Here is a tiny trained network, its code and every weight. The questions are about switching its units off for an input and a class, where a switched-off unit gives its printed mean instead of its output.

import numpy as np


def w(rows, s, z=0):
    codes = np.array(rows[::2]) - 128.0
    scale = np.full(codes.shape[1], s)
    scale[-1] = z or s
    return codes * scale


def f(y):
    return y / 2 * (1 + np.tanh(0.7978845608 * (y + 0.044715 * y**3)))


def log_softmax(a):
    a = a - a.max(-1, keepdims=True)
    return a - np.log(np.exp(a).sum(-1, keepdims=True))


def net(x, mask):
    res = np.array(x, float).reshape(1, 6) / 4 @ E
    y = f(res @ A[0][:, :-1].T + A[0][:, -1])
    res = res + np.where(mask, y, B[0][:, -1]) @ B[0][:, :-1]
    return log_softmax(res[-1] @ U[:, :-1].T + U[:, -1])


A, B = {}, {}
E = w([
[114,74,111,123,148,99,97,154,139,106,74,144],'x0',
[114,157,96,106,101,131,83,105,107,176,134,96],'x1',
[130,62,105,158,252,84,123,131,95,160,112,99],'x2',
[200,102,52,119,108,85,114,152,122,89,135,123],'x3',
[120,228,104,162,157,49,155,112,85,157,119,120],'x4',
[137,100,178,188,140,224,109,101,207,73,153,146],'x5',
],0.011)
A[0] = w([
[57,127,201,126,96,160,108,124,150,171,181,129,226],'neuron 1',
[105,98,130,133,218,116,208,103,122,116,180,163,136],'neuron 2',
[144,54,73,141,225,101,53,216,47,90,18,147,253],'neuron 3',
[156,254,47,140,137,126,160,68,69,171,174,170,236],'neuron 4',
[182,135,76,79,130,137,132,182,107,98,146,73,49],'neuron 5',
[213,116,130,147,72,126,191,240,190,92,117,235,204],'neuron 6',
],0.0071,0.0028)
B[0] = w([
[56,199,156,197,89,206,176,171,174,107,64,145,193],'neuron 1',
[136,195,160,114,51,148,183,148,206,140,131,118,165],'neuron 2',
[150,167,80,134,35,180,203,170,196,141,143,231,251],'neuron 3',
[102,214,160,207,114,100,193,159,138,94,1,168,214],'neuron 4',
[64,52,61,58,55,82,146,117,21,147,131,83,153],'neuron 5',
[95,70,32,168,101,132,127,170,189,107,135,130,208],'neuron 6',
],0.0091,0.012)
U = w([
[139,50,65,121,135,186,95,121,243,86,199,152,123],'0',
[164,74,148,103,177,115,82,138,89,151,152,94,3],'1',
[123,102,2,108,138,117,129,139,113,163,182,129,5],'2',
[88,150,161,167,143,155,189,138,175,135,106,159,253],'3',
],0.0081,0.0029)

Each question gives the input, the list of numbers given to net, and the class t.
The units are the neurons (one row each of A and B). Each row of codes is followed by its name. A weight is (code - 128) times the scale printed after its matrix; where a second scale follows, it is the last column's (A, B and U).
mask holds one flag per neuron, in row order. A switched-off neuron (its flag False) gives its mean, the last column of its row in B, instead of its output. The means were averaged over made-up inputs and are rounded, as every weight is.
A unit's drop is (log p(t) with every unit on - log p(t) with that unit switched off) / (log p(t) with every unit on - log p(t) with every unit switched off).
The circuit of an input: a set's keep is (log p(t) with only the set's units on - log p(t) with every unit switched off) / (log p(t) with every unit on - log p(t) with every unit switched off). Starting from all 6 units, units are removed one at a time, each time the one whose removal leaves the highest keep (on an exact tie, the one counted first), for as long as the keep stays at least 0.8.
units of the circuit, in order: the units of the circuit, biggest drop first
k most important neurons: the k neurons with the biggest drops, biggest first
drop when u is switched off: that unit's drop, to one decimal
input [-3,-4,-6,7,-6,-7], class 2: units of the circuit, in order => [neuron 5]
input [5,-6,3,7,1,-2], class 0: units of the circuit, in order => [neuron 3; neuron 4]
input [-6,-1,7,8,1,-7], class 3: 3 most important neurons => [neuron 4; neuron 3; neuron 6]
input [-6,3,-4,4,-8,-3], class 2: 3 most important neurons => [neuron 5; neuron 3; neuron 2]
input [5,-2,-1,6,0,-4], class 2: 2 most important neurons => [neuron 5; neuron 1]
input [-8,-6,1,8,2,5], class 0: 2 most important neurons => [neuron 6; neuron 1]
input [2,-8,2,1,0,7], class 0: 2 most important neurons => [neuron 4; neuron 6]
input [-2,-6,1,-2,-3,7], class 0: 2 most important neurons => [neuron 4; neuron 6]
input [6,-2,2,-2,-1,-1], class 0: 2 most important neurons => [neuron 4; neuron 1]
input [-5,-8,-6,0,-2,8], class 0: 2 most important neurons => [neuron 6; neuron 4]
input [-1,-2,-8,6,6,5], class 0: 3 most important neurons => [neuron 6; neuron 1; neuron 2]
input [8,-8,3,5,-5,-7], class 0: 2 most important neurons => [neuron 3; neuron 6]
input [6,-7,-7,-1,-2,-6], class 0: drop when neuron 4 is switched off => 0.1
input [-7,0,-6,8,-4,-6], class 2: drop when neuron 6 is switched off => 0.0
input [5,-7,-6,3,2,-8], class 2: most important neuron => [neuron 1]
